Below is a small trained network, with its code and all its weights. Each question gives an input and a class and asks what happens when units are switched off, that is, made to give their printed mean instead of their output.

import numpy as np


def w(rows, s, z=0):
    codes = np.array(rows[::2]) - 128.0
    scale = np.full(codes.shape[1], s)
    scale[-1] = z or s
    return codes * scale


def f(y):
    return y / 2 * (1 + np.tanh(0.7978845608 * (y + 0.044715 * y**3)))


def log_softmax(a):
    a = a - a.max(-1, keepdims=True)
    return a - np.log(np.exp(a).sum(-1, keepdims=True))


def net(x, mask):
    res = np.array(x, float).reshape(1, 6) / 4 @ E
    y = f(res @ A[0][:, :-1].T + A[0][:, -1])
    res = res + np.where(mask, y, B[0][:, -1]) @ B[0][:, :-1]
    return log_softmax(res[-1] @ U[:, :-1].T + U[:, -1])


A, B = {}, {}
E = w([
[128,128,128],'x0',
[236,83,209],'x1',
[82,177,248],'x2',
[216,215,102],'x3',
[128,128,128],'x4',
[128,128,128],'x5',
],0.016)
A[0] = w([
[140,122,103,90],'neuron 1',
[187,77,173,154],'neuron 2',
[195,254,99,203],'neuron 3',
[137,160,189,97],'neuron 4',
[68,24,149,234],'neuron 5',
[102,138,122,97],'neuron 6',
[96,163,101,211],'neuron 7',
[139,113,107,224],'neuron 8',
[102,65,110,189],'neuron 9',
[84,200,224,162],'neuron 10',
[93,93,110,119],'neuron 11',
[161,95,114,89],'neuron 12',
[214,140,162,99],'neuron 13',
[103,83,135,203],'neuron 14',
[205,65,184,161],'neuron 15',
[144,102,95,247],'neuron 16',
[155,95,120,88],'neuron 17',
[144,51,155,131],'neuron 18',
[94,180,197,160],'neuron 19',
],0.019,0.013)
B[0] = w([
[139,138,133,141],'neuron 1',
[105,88,252,217],'neuron 2',
[195,133,74,251],'neuron 3',
[151,159,189,178],'neuron 4',
[26,155,128,242],'neuron 5',
[135,138,139,140],'neuron 6',
[142,124,88,188],'neuron 7',
[121,95,90,181],'neuron 8',
[96,111,113,194],'neuron 9',
[140,223,176,228],'neuron 10',
[116,125,128,167],'neuron 11',
[143,122,202,155],'neuron 12',
[189,85,154,213],'neuron 13',
[56,102,118,184],'neuron 14',
[113,82,249,242],'neuron 15',
[115,97,96,202],'neuron 16',
[134,118,167,149],'neuron 17',
[77,122,175,183],'neuron 18',
[136,222,138,201],'neuron 19',
],0.016,0.027)
U = w([
[78,63,32,132],'0',
[83,200,87,246],'1',
[186,98,2,124],'2',
[196,208,54,89],'3',
[91,34,124,143],'4',
[93,151,164,15],'5',
[220,24,113,208],'6',
[232,139,154,2],'7',
],0.014,0.0055)

Each question gives the input, the list of numbers given to net, and the class t.
The units are the neurons (one row each of A and B). Each row of codes is followed by its name. A weight is (code - 128) times the scale printed after its matrix; where a second scale follows, it is the last column's (A, B and U).
mask holds one flag per neuron, in row order. A switched-off neuron (its flag False) gives its mean, the last column of its row in B, instead of its output. The means were averaged over made-up inputs and are rounded, as every weight is.
A unit's drop is (log p(t) with every unit on - log p(t) with that unit switched off) / (log p(t) with every unit on - log p(t) with every unit switched off).
The circuit of an input: a set's keep is (log p(t) with only the set's units on - log p(t) with every unit switched off) / (log p(t) with every unit on - log p(t) with every unit switched off). Starting from the 12 units with the biggest drops (on a tie, the unit counted first), units are removed one at a time, each time the one whose removal leaves the highest keep (on an exact tie, the one counted first), for as long as the keep stays at least 0.8.
circuit, biggest first: the units of the circuit, biggest drop first
most important unit: the unit with the biggest drop
k most important neurons: the k neurons with the biggest drops, biggest first
drop of u: that unit's drop, to one decimal
input [5,0,4,0,4,3], class 1: circuit, biggest first	neuron 15; neuron 2
input [-4,0,3,-2,3,-2], class 1: circuit, biggest first	neuron 15; neuron 2
input [-2,4,-1,8,-3,6], class 6: most important unit	neuron 10
input [-8,1,-5,8,-5,6], class 6: 2 most important neurons	neuron 13; neuron 5
input [2,0,-8,-8,5,-2], class 0: 2 most important neurons	neuron 15; neuron 2
input [7,6,-6,1,6,-7], class 6: 2 most important neurons	neuron 5; neuron 13
input [7,2,0,0,-6,-4], class 4: 3 most important neurons	neuron 10; neuron 19; neuron 3
input [0,0,-3,-8,3,5], class 0: 2 most important neurons	neuron 15; neuron 2
input [-8,5,0,5,-7,0], class 6: 2 most important neurons	neuron 10; neuron 19
input [-8,3,0,-2,3,-8], class 4: drop of neuron 19	0.2
input [1,-4,-8,6,2,2], class 2: drop of neuron 5	0.0
input [-8,5,-2,-6,-5,-2], class 4: drop of neuron 10	0.1
